Below are the code and all the weights of a small trained network. Each question names an input and a class and asks about switching units off, where a switched-off unit gives its printed mean instead of its output.

import numpy as np


def w(rows, s, z=0):
    codes = np.array(rows[::2]) - 128.0
    scale = np.full(codes.shape[1], s)
    scale[-1] = z or s
    return codes * scale


def f(y):
    return y / 2 * (1 + np.tanh(0.7978845608 * (y + 0.044715 * y**3)))


def log_softmax(a):
    a = a - a.max(-1, keepdims=True)
    return a - np.log(np.exp(a).sum(-1, keepdims=True))


def net(x, mask):
    res = np.array(x, float).reshape(1, 6) / 4 @ E
    y = f(res @ A[0][:, :-1].T + A[0][:, -1])
    res = res + np.where(mask, y, B[0][:, -1]) @ B[0][:, :-1]
    return log_softmax(res[-1] @ U[:, :-1].T + U[:, -1])


A, B = {}, {}
E = w([
[128,137,128,121,124,125,113,116,135],'x0',
[152,212,173,52,254,110,133,167,83],'x1',
[123,127,125,127,130,131,131,119,124],'x2',
[243,22,208,67,124,126,150,52,120],'x3',
[201,235,137,213,53,60,219,71,97],'x4',
[74,162,208,116,125,221,221,103,225],'x5',
],0.009)
A[0] = w([
[181,94,46,147,136,3,80,146,43,115],'n0',
[158,210,173,195,80,78,222,90,139,38],'n1',
[107,25,66,197,37,165,104,130,180,93],'n2',
[90,77,103,212,20,149,111,112,162,79],'n3',
[59,181,95,171,131,131,110,194,119,40],'n4',
[254,7,231,54,106,125,153,90,133,31],'n5',
[75,133,198,103,142,209,199,89,239,140],'n6',
[140,221,170,95,221,114,138,161,68,78],'n7',
[166,71,31,119,136,69,48,145,59,198],'n8',
[139,201,189,24,219,120,104,193,91,92],'n9',
[22,230,24,170,99,151,117,242,174,66],'n10',
[81,182,219,119,101,233,221,133,208,140],'n11',
[39,8,117,40,194,242,25,186,183,7],'n12',
],0.0068,0.002)
B[0] = w([
[96,155,69,75,124,130,160,170,200,199],'n0',
[183,203,109,135,74,87,145,160,78,211],'n1',
[67,83,211,152,124,87,138,103,141,201],'n2',
[83,89,193,146,97,92,141,98,131,192],'n3',
[186,102,108,137,151,170,69,81,131,170],'n4',
[172,68,57,156,162,195,65,67,97,227],'n5',
[94,124,97,61,133,150,128,192,188,221],'n6',
[74,83,214,148,114,70,119,85,128,186],'n7',
[71,126,98,61,140,130,160,203,196,193],'n8',
[81,74,204,162,136,95,132,112,129,197],'n9',
[170,81,91,143,191,175,56,85,85,217],'n10',
[97,144,80,80,145,152,138,147,188,225],'n11',
[208,230,123,153,1,91,183,142,30,247],'n12',
],0.0099,0.014)
U = w([
[75,149,62,52,152,151,179,233,219,170],'0',
[201,233,112,166,69,87,199,165,52,204],'1',
[168,83,61,165,201,212,66,64,95,5],'2',
[42,79,254,170,139,71,162,109,144,137],'3',
],0.0093,0.0012)

Each question gives the input, the list of numbers given to net, and the class t.
The units are the neurons (one row each of A and B). Each row of codes is followed by its name. A weight is (code - 128) times the scale printed after its matrix; where a second scale follows, it is the last column's (A, B and U).
mask holds one flag per neuron, in row order. A switched-off neuron (its flag False) gives its mean, the last column of its row in B, instead of its output. The means were averaged over made-up inputs and are rounded, as every weight is.
A unit's drop is (log p(t) with every unit on - log p(t) with that unit switched off) / (log p(t) with every unit on - log p(t) with every unit switched off).
The circuit of an input: a set's keep is (log p(t) with only the set's units on - log p(t) with every unit switched off) / (log p(t) with every unit on - log p(t) with every unit switched off). Starting from the 12 units with the biggest drops (on a tie, the unit counted first), units are removed one at a time, each time the one whose removal leaves the highest keep (on an exact tie, the one counted first), for as long as the keep stays at least 0.8.
units of the circuit, in order: the units of the circuit, biggest drop first
top k neurons: the k neurons with the biggest drops, biggest first
drop when u is switched off: that unit's drop, to one decimal
input [7,-1,-2,2,-8,-1], class 1: top neuron : (n12)
input [0,-1,3,-4,6,7], class 0: top 2 neurons : (n12; n11)
input [3,7,7,8,1,-4], class 2: top 3 neurons : (n5; n2; n3)
input [-1,-5,-8,7,-7,3], class 1: top 3 neurons : (n12; n10; n4)
input [1,-7,-7,4,1,-6], class 3: top 2 neurons : (n2; n3)
input [5,3,-3,4,-3,1], class 2: top 3 neurons : (n5; n1; n2)
input [6,2,-2,-8,-6,-7], class 2: top 3 neurons : (n10; n4; n6)
input [-8,8,-1,5,3,-8], class 0: top 3 neurons : (n0; n8; n2)
input [-8,8,7,-6,-5,-4], class 3: top 3 neurons : (n9; n7; n5)
input [-8,-7,8,-2,6,-6], class 3: top 3 neurons : (n12; n3; n2)
input [0,-2,4,-7,5,-3], class 2: top 2 neurons : (n10; n12)
input [5,-2,-1,8,-4,6], class 2: top 3 neurons : (n5; n8; n0)
input [-4,6,5,-4,2,1], class 3: drop when n5 is switched off : 0.2
input [1,-8,1,6,5,0], class 3: units of the circuit, in order : (n2)
input [-6,5,-3,6,5,-2], class 2: drop when n5 is switched off : 1.1
input [8,6,-3,5,-7,4], class 1: drop when n12 is switched off : 1.7
